Below is a small trained network, with its code and all its weights. Each question gives an input and a class and asks what happens when units are switched off, that is, made to give their printed mean instead of their output.

import numpy as np


def w(rows, s, z=0):
    codes = np.array(rows[::2]) - 128.0
    scale = np.full(codes.shape[1], s)
    scale[-1] = z or s
    return codes * scale


def f(y):
    return np.maximum(y, 0)


def log_softmax(a):
    a = a - a.max(-1, keepdims=True)
    return a - np.log(np.exp(a).sum(-1, keepdims=True))


def net(x, mask):
    res = np.array(x, float).reshape(1, 3) / 4 @ E
    y = f(res @ A[0][:, :-1].T + A[0][:, -1])
    res = res + np.where(mask, y, B[0][:, -1]) @ B[0][:, :-1]
    return log_softmax(res[-1] @ U[:, :-1].T + U[:, -1])


A, B = {}, {}
E = w([
[203,164,254],'x0',
[80,246,127],'x1',
[239,160,31],'x2',
],0.0083)
A[0] = w([
[160,191,192,169],'N1',
[70,140,187,31],'N2',
[217,161,87,60],'N3',
[129,52,152,69],'N4',
[90,183,164,77],'N5',
[73,86,173,83],'N6',
[150,66,137,75],'N7',
[94,170,109,55],'N8',
[166,117,183,127],'N9',
[168,126,82,71],'N10',
[82,115,70,31],'N11',
[160,64,131,29],'N12',
[77,81,162,53],'N13',
[252,137,63,55],'N14',
[96,75,154,91],'N15',
[211,48,122,121],'N16',
[91,107,166,42],'N17',
[159,144,166,44],'N18',
[85,117,205,70],'N19',
[131,246,96,41],'N20',
[186,133,195,51],'N21',
[198,112,74,48],'N22',
[83,108,167,71],'N23',
[162,129,199,48],'N24',
[173,146,92,30],'N25',
[103,85,86,85],'N26',
[111,185,166,111],'N27',
[87,130,170,94],'N28',
[77,113,58,79],'N29',
[150,34,146,70],'N30',
[173,79,118,125],'N31',
[244,192,28,91],'N32',
[145,82,132,54],'N33',
[199,147,188,102],'N34',
[89,106,69,47],'N35',
[145,165,164,71],'N36',
[147,62,139,109],'N37',
[169,127,198,71],'N38',
[166,156,174,67],'N39',
[70,109,88,47],'N40',
[148,158,160,76],'N41',
[63,99,149,37],'N42',
[70,216,135,2],'N43',
[90,131,154,66],'N44',
],0.014,0.0073)
B[0] = w([
[89,97,76,218],'N1',
[200,140,163,169],'N2',
[167,100,209,190],'N3',
[151,184,126,164],'N4',
[153,158,130,168],'N5',
[169,133,207,180],'N6',
[145,222,68,157],'N7',
[179,146,92,150],'N8',
[91,80,45,186],'N9',
[156,126,158,158],'N10',
[242,52,48,162],'N11',
[196,184,108,150],'N12',
[250,113,243,166],'N13',
[148,114,211,217],'N14',
[181,153,201,165],'N15',
[93,190,128,206],'N16',
[229,118,188,150],'N17',
[240,68,61,148],'N18',
[168,117,163,183],'N19',
[172,237,122,183],'N20',
[185,99,57,182],'N21',
[177,120,173,173],'N22',
[145,112,173,163],'N23',
[161,100,77,172],'N24',
[224,116,201,150],'N25',
[144,106,90,163],'N26',
[111,150,106,174],'N27',
[143,121,164,167],'N28',
[195,59,59,184],'N29',
[148,212,76,176],'N30',
[91,195,127,173],'N31',
[145,100,204,245],'N32',
[254,209,87,142],'N33',
[134,69,74,201],'N34',
[180,91,50,164],'N35',
[196,124,84,154],'N36',
[94,226,67,168],'N37',
[179,81,80,181],'N38',
[171,90,69,165],'N39',
[237,83,89,166],'N40',
[187,109,86,151],'N41',
[235,116,162,162],'N42',
[237,211,96,169],'N43',
[188,135,174,149],'N44',
],0.0082,0.011)
U = w([
[145,42,55,97],'0',
[147,115,208,88],'1',
[135,248,93,111],'2',
[96,121,120,253],'3',
[51,159,108,100],'4',
],0.016,0.02)

Each question gives the input, the list of numbers given to net, and the class t.
The units are the neurons (one row each of A and B). Each row of codes is followed by its name. A weight is (code - 128) times the scale printed after its matrix; where a second scale follows, it is the last column's (A, B and U).
mask holds one flag per neuron, in row order. A switched-off neuron (its flag False) gives its mean, the last column of its row in B, instead of its output. The means were averaged over made-up inputs and are rounded, as every weight is.
A unit's drop is (log p(t) with every unit on - log p(t) with that unit switched off) / (log p(t) with every unit on - log p(t) with every unit switched off).
The circuit of an input: a set's keep is (log p(t) with only the set's units on - log p(t) with every unit switched off) / (log p(t) with every unit on - log p(t) with every unit switched off). Starting from the 12 units with the biggest drops (on a tie, the unit counted first), units are removed one at a time, each time the one whose removal leaves the highest keep (on an exact tie, the one counted first), for as long as the keep stays at least 0.8.
units of the circuit, in order: the units of the circuit, biggest drop first
unit that matters most: the unit with the biggest drop
k most important neurons: the k neurons with the biggest drops, biggest first
drop of u: that unit's drop, to one decimal
input [-2,8,-8], class 1: units of the circuit, in order -> (N13; N6)
input [-5,0,-6], class 1: units of the circuit, in order -> (N13; N6)
input [-3,-5,-5], class 1: unit that matters most -> N13
input [1,1,3], class 3: 2 most important neurons -> (N13; N6)
input [7,-6,8], class 1: 2 most important neurons -> (N14; N32)
input [6,-8,-7], class 2: 3 most important neurons -> (N30; N37; N7)
input [0,-3,-2], class 3: 2 most important neurons -> (N20; N43)
input [-7,7,-8], class 1: 2 most important neurons -> (N13; N6)
input [4,-6,3], class 2: drop of N16 -> 0.1
input [-4,-8,7], class 2: drop of N7 -> 0.2
input [-3,1,-3], class 3: drop of N38 -> 0.2
input [7,-5,-3], class 0: drop of N7 -> 0.0
